Below is a small trained network, with its code and all its weights. Each question gives an input and a target symbol and asks what happens when units are switched off, that is, made to give their printed mean instead of their output.

import numpy as np


def w(rows, s, z=0):
    codes = np.array(rows[::2]) - 128.0
    scale = np.full(codes.shape[1], s)
    scale[-1] = z or s
    return codes * scale


def norm(h):
    return h / np.sqrt((h * h).mean(-1, keepdims=True) + 1e-5)


def f(y):
    return np.maximum(y, 0)


def softmax(a):
    e = np.exp(a - a.max(-1, keepdims=True))
    return e / e.sum(-1, keepdims=True)


def log_softmax(a):
    a = a - a.max(-1, keepdims=True)
    return a - np.log(np.exp(a).sum(-1, keepdims=True))


def net(x, mask):
    ids = ['Σαγδεζηθλμξτ'.index(c) for c in x.split()]
    T = len(ids)
    res = E[ids] + P[:T]
    r = norm(res)
    for j in range(2):
        rows = slice(3 * j, 3 * j + 3)
        q, k, v = (r @ M[0][rows].T for M in (Q, K, V))
        z = softmax(np.where(np.tri(T) > 0, q @ k.T / 3**0.5, -1e9)) @ v
        o = O[0][rows]
        res = res + np.where(mask[j], z, o[:, -1]) @ o[:, :-1]
    y = f(norm(res) @ A[0][:, :-1].T + A[0][:, -1])
    res = res + np.where(mask[2:6], y, B[0][:, -1]) @ B[0][:, :-1]
    return log_softmax(norm(res)[-1] @ U[:, :-1].T + U[:, -1])


Q, K, V, O, A, B = {}, {}, {}, {}, {}, {}
E = w([
[95,102,63,173,111,105],'Σ',
[179,54,132,88,129,145],'α',
[118,65,127,141,46,183],'γ',
[177,119,81,165,66,156],'δ',
[144,73,180,120,30,148],'ε',
[196,72,151,150,71,113],'ζ',
[138,129,93,125,123,148],'η',
[108,167,129,90,1,115],'θ',
[181,119,150,123,80,96],'λ',
[209,108,116,173,92,211],'μ',
[149,150,136,85,76,119],'ξ',
[177,112,115,87,124,9],'τ',
],0.0082)
P = w([
[114,138,136,141,154,139],'0',
[184,126,129,13,117,209],'1',
[154,185,81,192,147,111],'2',
[141,87,118,175,122,134],'3',
[186,128,124,12,107,194],'4',
[154,162,66,174,134,103],'5',
[145,71,107,171,107,126],'6',
[183,128,122,8,108,194],'7',
],0.018)
Q[0] = w([
[119,185,78,26,181,131],'h1',
[244,108,117,25,154,202],'h1',
[158,168,122,186,184,86],'h1',
[94,4,141,193,42,46],'h2',
[121,200,70,254,95,54],'h2',
[168,190,166,40,50,244],'h2',
],0.0092)
K[0] = w([
[115,140,176,102,148,172],'h1',
[125,110,183,130,234,133],'h1',
[191,151,108,129,104,129],'h1',
[92,102,108,113,78,63],'h2',
[181,154,9,136,79,89],'h2',
[119,199,210,118,135,155],'h2',
],0.015)
V[0] = w([
[23,137,45,197,170,11],'h1',
[24,181,105,187,81,207],'h1',
[115,103,172,71,174,110],'h1',
[85,56,147,213,220,70],'h2',
[2,215,210,169,77,68],'h2',
[198,169,152,105,154,12],'h2',
],0.0077)
O[0] = w([
[220,83,79,48,152,185,104],'h1',
[87,143,89,26,160,134,190],'h1',
[172,190,104,187,113,53,4],'h1',
[224,142,107,33,73,100,66],'h2',
[107,42,109,171,34,44,35],'h2',
[83,72,206,2,124,120,87],'h2',
],0.0082,0.0041)
A[0] = w([
[161,223,118,38,117,194,2],'n1',
[152,109,98,65,231,2,123],'n2',
[61,131,159,96,174,30,91],'n3',
[29,131,56,143,193,120,101],'n4',
],0.0098,0.0056)
B[0] = w([
[87,75,134,173,152,19,254],'n1',
[92,181,166,199,36,194,176],'n2',
[138,120,83,91,253,176,162],'n3',
[177,152,172,81,75,103,197],'n4',
],0.012,0.0054)
U = w([
[204,96,18,75,118,133,6],'Σ',
[214,143,151,215,188,174,207],'α',
[146,200,70,165,31,161,141],'γ',
[101,199,117,29,199,184,157],'δ',
[88,87,190,254,85,139,136],'ε',
[224,189,184,152,119,89,217],'ζ',
[146,125,21,187,155,59,44],'η',
[6,40,102,120,82,191,117],'θ',
[161,58,219,132,140,43,22],'λ',
[58,206,191,144,133,232,193],'μ',
[35,105,160,176,219,105,145],'ξ',
[175,129,213,43,55,167,125],'τ',
],0.01,0.0021)

Each question gives the input, a string of symbols that net reads in full, and the target symbol t.
The units are the heads (3 rows each of Q, K, V and O) and the neurons (one row each of A and B). Each row of codes is followed by its name. A weight is (code - 128) times the scale printed after its matrix; where a second scale follows, it is the last column's (O, A, B and U).
mask holds one flag per unit, heads first, then neurons. A switched-off unit (its flag False) gives its mean, the last column of its rows in O or B, instead of its output. The means were averaged over made-up inputs and are rounded, as every weight is.
A unit's drop is (log p(t) with every unit on - log p(t) with that unit switched off) / (log p(t) with every unit on - log p(t) with every unit switched off).
The circuit of an input: a set's keep is (log p(t) with only the set's units on - log p(t) with every unit switched off) / (log p(t) with every unit on - log p(t) with every unit switched off). Starting from all 6 units, units are removed one at a time, each time the one whose removal leaves the highest keep (on an exact tie, the one counted first), for as long as the keep stays at least 0.8.
units of the circuit, in order: the units of the circuit, biggest drop first
most important unit: the unit with the biggest drop
k most important neurons: the k neurons with the biggest drops, biggest first
which heads matter: for each layer, one digit per head in row order, 1 if its drop is at least 0.15 and else 0, layers parted by /
input η γ τ ξ, target τ: units of the circuit, in order	[h2]
input τ γ δ ε ξ, target α: units of the circuit, in order	[h1 h2]
input γ θ δ ξ Σ τ λ γ, target η: units of the circuit, in order	[h2 n1 h1]
input η ξ δ ε γ λ ξ ζ, target Σ: which heads matter	11
input η ε η ζ δ τ η η, target Σ: units of the circuit, in order	[h2 n1]
input γ δ μ Σ λ τ, target μ: which heads matter	01
input γ λ ε ξ μ, target η: which heads matter	11
input γ θ ζ η ζ τ, target μ: units of the circuit, in order	[n2 h2]
input λ η α, target ξ: units of the circuit, in order	[h2 n1]
input ε γ ξ τ γ, target γ: units of the circuit, in order	[h2 h1]
input ε Σ ξ ξ η, target γ: units of the circuit, in order	[h2 h1]
input μ ξ γ ζ τ, target ξ: units of the circuit, in order	[n1 h1]
input ξ ε γ ζ ε ε Σ τ, target θ: 3 most important neurons	[n2 n3 n1]
input ζ γ ζ μ η, target λ: units of the circuit, in order	[n1]
input ξ ξ λ, target ε: units of the circuit, in order	[h2 n2 h1 n1]
input ξ γ λ Σ γ ε τ θ, target θ: which heads matter	01
input ξ ε Σ ξ τ γ, target Σ: which heads matter	10
input θ ε ε ξ, target θ: which heads matter	10
input α ε γ δ δ, target ζ: which heads matter	11
input μ θ ε λ δ, target ξ: which heads matter	10
input δ η ξ Σ Σ, target μ: most important unit	h1
input ε τ η θ ε λ, target ε: units of the circuit, in order	[h2 n2 n1]
input Σ η τ θ, target θ: which heads matter	10
input η ζ λ τ γ Σ, target γ: which heads matter	01
input τ δ μ μ ζ, target α: which heads matter	11
input μ ε Σ η δ, target ξ: which heads matter	10
input Σ δ η ξ θ, target δ: units of the circuit, in order	[h1 h2]
input ξ μ Σ λ η ξ δ λ, target θ: which heads matter	01
input ε ζ δ τ γ ε Σ δ, target γ: which heads matter	11
